In the rows, 128 means zero.
Known rows:
[141 113 129 113 127 134 145 119 115 122 125 127 140 117 168 105 116 105
 127 151 101 107 129 147 116 125]: briplu
[116 113 138 116 152 117 101 118 131 138 117 150 111 120 115 114 113 107
 128 141 110 105 130 138 110 142]: sibam
[119 121 100 112 124 123 115 113 118 128 124 147 128 115 146 118 109 101
 121 157 103  98 137 122 123 134]: broplu
[185 103  85 117 144 177 114 137 125 124 120 150 103 168 118 130 113 128
 132 132 113  99 135 188 139 131]: fletar
[117 167  87 179 129 138 112 181 125 113 123 212  96 119 115 118 161 150
 156 132 209  86 133 121 124 119]: zutasti
[119 127 121 115 140 122 110 114 120 128 128 131 134 121 122 108 117 107
 122 139 104 104 127 126 115 112]: stozuzi
[111 129 126 116 136 119 109 113 128 124 125 134 134 120 118 105 113 104
 124 142  97  99 134 130 112 114]: skizipo
[131 130 129 128 126 130 136 128 120 118 123 129 135 118 170 111 105 107
 127 143 107 123 131 141 116 134]: tristin
[194 150 189 112 189 119 104 113 124 115 138 127 102 118 136 113 154 106
 122 134 109  86 135  91 196 118]: stoni
[118 111  91 112 153 177 105 144 121 128 116 163  94 123 122 120 114 135
 139 128 115  90 133 149 113 141]: sapo
[126 161 106 114 145 126 105 172 124 161 199 140 110 156 118 138 109 129
 130 136 106 106 139  98 110 192]: draplisto
[112 128 119 113 136 124 115 118 126 129 127 136 133 117 121 108 122 106
 122 135 106  97 132 128 114 121]: gratun
[116 110 104 116 117 120 121 108 127 136 112 137 133 116 144 111 111 100
 124 160 111  98 133 127 130 127]: tupek
[121 143 122 150 128 136 146 153 122 113 142 156 145 120 125 109 105  99
 123 148 122 193 135 148 109 109]: fasku
[160 109 128 120 124 165 129 154 121 159 124 135 134 164 187 146 109 113
 126 137 114  97 133 196 122 123]: susos
[157 125 174 117 176 140 100 167 114 115 123 137 112 141 118 110 165 100
 126 135 137  88 136 134 202 108]: vabru
[113 157 174 117 152 133 109 135 126 111 131 130 135 141 117 108 107 105
 123 126 106 114 129 110 122 108]: gramotrur
[110 184 173 177 140 137 119 126 148 122 115 129 129 170 135 116 116 122
 123 141 108 107 133 108 115 113]: plutol
[115 119 132 115 146 126 105 124 134 124 117 163 105 121 119 115 117 108
 127 145 106 115 130 137 106 140]: tostem
[124 100 144 113 143 120 102 140 121 159 120 132 135 148 153 116 173 103
 125 142 115  86 133 181 160 128]: skekon

Facts:
braso	ε	rafi; braso	ε	lobol; braso	ε	sitru; brelo	ε	trovam
brelo	ε	susos; brelo	ε	skastibros; brelo	ε	kude; breskom	ε	neskapi
didror	ε	luflo; didror	ε	plufas; didror	ε	zasin; didror	ε	stoni
drivek	ε	pletru; drivek	ε	tribrotrol; drivek	ε	stoni; fanar	ε	tobrar
fanar	ε	naflas; fanar	ε	brelak; fasku	ε	fosak; fasku	ε	dubruzo
fasku	ε	bresta; fleplel	ε	fletar; gitran	ε	plavabun; gitran	ε	dritin
gitran	ε	grofun; gitran	ε	skastibros; greskol	ε	fletar; greskol	ε	boses
greskol	ε	sitru; grudru	ε	draplisto; grudru	ε	plavabun; grudru	ε	kistos
grudru	ε	zubrum; kastamus	ε	murul; kastamus	ε	fledra; kastamus	ε	gifakle
kastamus	ε	trukas; kastamus	ε	neskapi; kastamus	ε	lobol; kastamus	ε	kude
kastamus	ε	kunan; klokidras	ε	plavabun; klokidras	ε	trukas; klokidras	ε	kistos
ladi	ε	briplu; ladi	ε	stinitru; liklal	ε	barim; liklal	ε	rafi
liklal	ε	fledra; liklal	ε	sitru; linos	ε	sibam; linos	ε	stastel
luvol	ε	tupek; luvol	ε	brisatim; nepi	ε	vipok; nepi	ε	fletar
nepi	ε	dradrel; nuvel	ε	teklon; nuvel	ε	grutadun; nuvel	ε	zasin
nuvel	ε	vabru; plepli	ε	gapo; plepli	ε	lokal; plepli	ε	kude
plestebis	ε	niflom; plestebis	ε	delo; plutol	ε	klume; puran	ε	skekon
puran	ε	sukom; puran	ε	grutadun; refak	ε	dradrel; refak	ε	nudan
refak	ε	gakla; saklol	ε	vipok; saklol	ε	maska; saklol	ε	birok
saklol	ε	neskapi; stibru	ε	rafi; stibru	ε	nogi; stibru	ε	gapo
togi	ε	susos; togul	ε	logul; togul	ε	sukom; togul	ε	lokal
togul	ε	skastibros; tragonil	ε	flobokir; triplum	ε	drarik; triplum	ε	vipok
triplum	ε	klume; vabrur	ε	gifakle; vabrur	ε	fletar; vabrur	ε	sapo
vabrur	ε	pifladok; vibru	ε	niflom; vudoflim	ε	maska; vudoflim	ε	nudan
zaga	ε	trofir; zusuk	ε	drududu; zusuk	ε	kude; zutasti	ε	trovam
zutasti	ε	teklon; zutasti	ε	gifakle; zutasti	ε	fletar; zutasti	ε	neskapi
zutasti	ε	dorisa; barim	γ	918; birok	γ	781; boses	γ	271
brakomil	γ	362; braso	γ	362; brelak	γ	113; brelo	γ	918
breskom	γ	113; bresta	γ	271; briplu	γ	781; brisatim	γ	918
broplu	γ	271; delo	γ	918; didror	γ	271; dorisa	γ	781
dradrel	γ	271; draplisto	γ	362; drarik	γ	918; dritin	γ	617
drivek	γ	617; drududu	γ	918; dubruzo	γ	617; fanar	γ	617
fasku	γ	781; festi	γ	918; fledra	γ	918; fleplel	γ	617
fletar	γ	918; flobokir	γ	271; fosak	γ	781; gakla	γ	35
gapo	γ	362; gifakle	γ	781; gitran	γ	113; gramotrur	γ	35
gratun	γ	113; greskol	γ	918; grofun	γ	781; grudru	γ	918
grutadun	γ	362; kastamus	γ	781; kepur	γ	617; kistos	γ	113
klokidras	γ	35; klume	γ	617; kude	γ	271; kunan	γ	362
ladi	γ	781; liklal	γ	113; linos	γ	362; lobol	γ	781
logul	γ	271; lokal	γ	781; luflo	γ	362; luvol	γ	113
maska	γ	35; murul	γ	35; naflas	γ	781; nepi	γ	781
neskapi	γ	918; niflom	γ	35; nogi	γ	35; nudan	γ	362
nuvel	γ	362; pifladok	γ	362; plavabun	γ	113; plepli	γ	362
plestebis	γ	617; pletru	γ	35; plufas	γ	362; plutol	γ	35
puran	γ	617; rafi	γ	362; refak	γ	35; rimer	γ	617
saklol	γ	271; sapo	γ	362; sibam	γ	362; sitru	γ	35
skastibros	γ	617; skekon	γ	113; skizipo	γ	113; stastel	γ	362
stibru	γ	362; stinitru	γ	781; stoni	γ	35; stozuzi	γ	113
sukom	γ	617; susos	γ	781; teklon	γ	271; tobrar	γ	617
togi	γ	781; togul	γ	781; tostem	γ	362; tragonil	γ	362
tribrotrol	γ	781; triplum	γ	362; tristin	γ	781; trofir	γ	781
trovam	γ	271; trukas	γ	362; tupek	γ	271; vabru	γ	35
vabrur	γ	781; vibru	γ	113; vipok	γ	271; vudoflim	γ	35
zaga	γ	781; zasin	γ	918; zogri	γ	362; zubrum	γ	781
zusuk	γ	113; zutasti	γ	617

Rows:
No name comes twice in this set of rows, the named rows included.
[187 114  88 114 139 164 106 137 134 129 113 143  99 192 115 145 109 138
 128 136 103  94 139 160 125 135] => neskapi
[123 208  93 235 121 152 153 134 119 109 174 156 100 123 114 151 117 147
 134 139 196 139 130 114 106 114] => kastamus
[178 180 105 113 132 149 121 173 119 136 205 128 141 165 191 125 114 105
 128 142 104 114 129 100 105 174] => zubrum
[118 121 100 170 125 130 106 185 124 125 165 156 108 139 120 176 157 132
 139 138 191 188 134 211 107 115] => brelo
[136 123  92 113 117 124 162 103 115 122 115 150  97 121 120 132 117 125
 125 135 103  89 136 125 122 116] => boses
[164 110 108 111 116 126 120 105 121 186 122 133 111 181 141 195 113 132
 123 132 106  92 142 178 122 123] => kude
[145 106 102 116 131 128 105 130 136 136 126 135 108 153 116 169 110 116
 122 138 109 113 139 189 108 114] => drududu
[119 164  94 159 125 138 108 131 121 117 117 159 110 150 116 114 149 138
 132 138 125  85 131 114 105 113] => breskom
[111 108 153 156 126 122  99 108 121 142 144 155  98 120 116 193 171 147
 127 137 143 193 151 178 112 109] => plepli
[175 160 188 114 182 120 101 114 134 112 144 134 102 129 127 111 133 101
 122 139 107  93 128  98 175 116] => pletru

Now the same things, written a new way:
Known rows:
[156 106 121  44 167 144 105 158 151 129 125 134 130 144 148 118 121 163
 186 146 123 129 179 184 109  89 153]: stibru
[143 168 132 128 143 127 123 111 129 118 123 126 133 121 131 115 146 136
 102 127 132 106 138  86 152 131 122]: gramotrur
[119 160 130 152 146 108 146 146 155 132 141 145 125 118 159 125 139 132
 129 118 150 122 139 103 103 115 153]: zaga
[151 126 129  69 129 126 122 133 147 114 126 140 132 118 150 107 141 143
 131 130 147 101 144  89 103 112 131]: vibru
[119 147 115 135 160 106 119 159 186 132 135 146 127 124 142 139 134 134
 108 117 171  96 152 109 103 110 135]: plestebis
[127 102 111  48 187 166 107 164 135 136 122 122 129 146 149 128 129 159
 172 150 113 136 190 174  93  99 122]: braso
[ 71 122 110 135 139 147 125 135 160 217 187 139 132 142 153 131 128 142
 140 124 123 138 132 114  51 150 109]: nepi
[ 97 102 150 144  99 143 138 121 110 176 155 132 126 136 121 144 114 114
 142 114 138 112 102 107  87 157  86]: drarik
[145 120 131 118 125 119 128 115 137 118 109 117 127 116 126 128 134 125
 116 123 151 133 142  86 104 129 135]: broplu
[149 133 144 158 125 125 123  91  82 101 112 114 134 148 101 128 105 117
 150 128 113 177 129 175 207 121 139]: kude
[144 148 134 223 111  66 118 114 142 105 125 144 130 142 105 114 106 115
 116 130 132 143  78 160 195 135 184]: sukom
[128 132  89 108 141  77 106 172 156 157 173 127 139 158 138 124 107 133
 132 130 136 149 135 177  74 140 182]: brelo
[139 105 132  78 125 167 130 130  77 107 112 119 125 144 119 127 121 132
 150 138 101 146 137 177 150 127  87]: kunan
[116 160 136 159 148 116 143 130 139 128 136 142 125 114 147 135 135 117
 130 114 140 125 125 107 119 128 142]: tristin
[ 97 145 111  95 146 154 109 112 147 185 177 130 144 149 139 110 140 154
 127 125 131 120 138  83  91 163  87]: vudoflim
[130  92 129 178 100 138 115  85 129 157  91 110 128 120  95 143 120 114
 140 142 105 159 100 131 137 157 150]: teklon
[114 136 145 151 145 165 141 148  84 122 122 121 120 128 108 175 104 106
 161 128 113 136 157 200 133  97 121]: fledra
[ 93 120 112 109 167 158 119 164 148 190 144 127 123 134 139 158 117 134
 167 137 130 128 179 168  38 109 128]: greskol
[ 92 111 159 166 113 168 140 113  80 161 118 121 120 134 100 164 108 100
 164 130 108 122 106 162 119 128  91]: fletar
[147  58  85 103 105 111 105 147 195 165 121 125 128 127 139  95 139 155
 124 161 113 129 105 130  64 147 173]: nuvel

Rows:
No name comes twice in this set of rows, the named rows included.
[130  78 126 196 175  73 108 146 175 122 178 167 129 124 123 120 153 131
 113 111 160 106 168 117  58  81 129] => fanar
[139 132 142 163 125 109 129 137 115 127 139 128 128 139 118 137 100 114
 161 127 128 128 129 174 135 118 147] => drududu
[ 81 145 140 158 118 150 147 105 105 173 169 135 129 129 129 129 120 117
 145 113 115 142 104 124 123 139  88] => birok
[153 140  67  51 102  80 111 170 139  90 169 125 144 153 134  89 134 145
  53 129 134 149 145 144 114 144 141] => gitran
[173 107 155  90 134 132 126 119  95  85 104 125 128 143 121 117 111 136
 191 138 113 136 136 182 200 102 118] => gapo
[116 169 129 125 156 171 127 108  86 116 125 112 136 143 113 136 130 125
 121 135  92 139 153 162 179 116 113] => murul
[127 173 112 146 100  66 149 147  98  74 156 127 132 144 122 114 122 110
  80 110 122 159 106 146 168 138 157] => grofun
[166  55 158 173 147  89 117 105  99  77 143 158 129 115 114 101 154 124
 142 120 135 100 140 110 107  89  94] => brelak
[143 187 155  69 112 159 143 117 130 120  62 105 120 104 152 151 117 136
 130 122 167 129 121  73 186 142 136] => bresta
[138 103 163 243 165  69 144 111 118  92 169 160 122 107 119 120 152 108
 160 109 139 112 139 110 108  95 129] => naflas
[116 181  99 118 105  96 165 159  81  65 148 114 122 136 128 123 137 100
  51 104 120 155 126 131 165 133 125] => zubrum
[127 132  90 173 138  61 101 147 200 152 139 145 136 137 135 108 117 140
 107 139 139 129 103 142  94 137 209] => puran
[112  63 111  47 118 152 106 129 157 183 161 135 136 144 146 103 131 163
 132 130 131 116 129  87  56 158  60] => triplum

Now the same things, written a new way:
Known rows:
[136 148 129 100 130 136 151 120 146 148 148  99 155 126 145 158 150 152
 119  92  87 114  76 100 143 128]: fleplel
[128 126 128 135 135 140 116 131 123 135 131 144 130 139 128 116 125 136
 122 134 133 115 139 165 130 151]: tristin
[130 111  94 136 141 126 110 122 122 158 113 134 107 136 180 113 118 108
 131 128 185 144 120 234 119 170]: rafi
[137 109 106 112 155 127 115 119 123 147 128 115 131 125  12 113 149 129
 137  99 137 158  64 167 131 123]: liklal
[131 102  97 130 145 124 131 126 136 123 118 121 140 122 163 139 116 122
 145 114 162 122 115 148 129 136]: stibru
[131 124 102 142 146 143 122 135 133 117 128 129 149 125 146 106 136 137
 133 110 129 105 128 103 136 144]: zaga
[129 122 152 130 139 139 119 126 116 146 136 125 126 136  68 118 148 132
 120 135 109 128 125 158 135 138]: stozuzi
[129 124 149 131 140 138 118 127 116 145 136 123 126 134  66 116 147 130
 121 138 111 127 124 156 136 138]: brelak
[120 113 158 154 120 136 125 128 119 130 143 136 120 132 130 115 130 119
 128 142 138 114 134 111 133 120]: pletru
[136 132 102 143 145 133 125 138 126 134 124 111 135 115 146  95 150 118
 126 114 123 134 115  95 132 136]: drivek
[121 129 134 125 124 125 129 126 131 132 122 133 122 134 167 141 111 127
 128 140 146 122 144 153 121 135]: zogri
[116 161 136 118 119 128 117 116 125 131 133 129 113 130  87 123 143 137
 122 125 126 141 125  72 128 129]: vipok
[119 135 120 125 119 124 110 124 124 125 123 150 113 133 103 116 122 133
 129 128 151 140 133 133 120 132]: grutadun
[121 139 152 137 138 145 119 130 120 122 142 122 126 130  89 107 137 126
 122 140 106 120 129 118 133 122]: klume
[138 136 131 120 133 128 146 135 136 132 129 110 155 117 120 140 159 147
 123 106  75 118 122  50 144 121]: breskom
[129 135 141 120 124 127 115 126 119 132 132 137 115 131  31 109 136 132
 123 131 114 155 107 147 123 110]: tobrar
[130 133 133 115 126 129 131 130 131 141 126 137 128 135 140 140 116 136
 121 134 124 124 137 174 123 135]: dorisa
[136 116 127 123 128 125 131 133 127 139 120 143 130 133 132 136 115 132
 125 137 128 131 145 181 122 136]: lokal
[129 129 154 114 135 127 131 127 122 147 130 117 123 131  77 137 135 129
 121 138 104 138 123 158 126 120]: skizipo
[134 133 124 134 140 128 116 132 114 158 121 123 114 127 111 101 148 117
 116 135 118 150 129 158 127 146]: kistos

Rows:
No name comes twice in this set of rows, the named rows included.
[138 117 125 126 125 124 133 136 128 137 119 146 134 131 136 136 118 136
 125 135 125 128 153 167 125 135] => susos
[131 102  97 120 149 126 132 120 137 137 120 114 138 126 162 141 115 122
 145 107 174 119  97 174 129 140] => braso
[150 102 118 131 139 119 142 138 128 132 121 121 154 118  87 137 155 137
 132 110  93 131 128 102 141 125] => zusuk
[143 144 109 111 116 130 135 126 138 136 139 130 151 125  80 132 168 163
 117  84  80 133  91  76 144 126] => zutasti
[135 131 129 111 123 128 135 127 133 147 128 137 133 136 144 147 119 143
 119 129 119 124 134 170 127 140] => gifakle

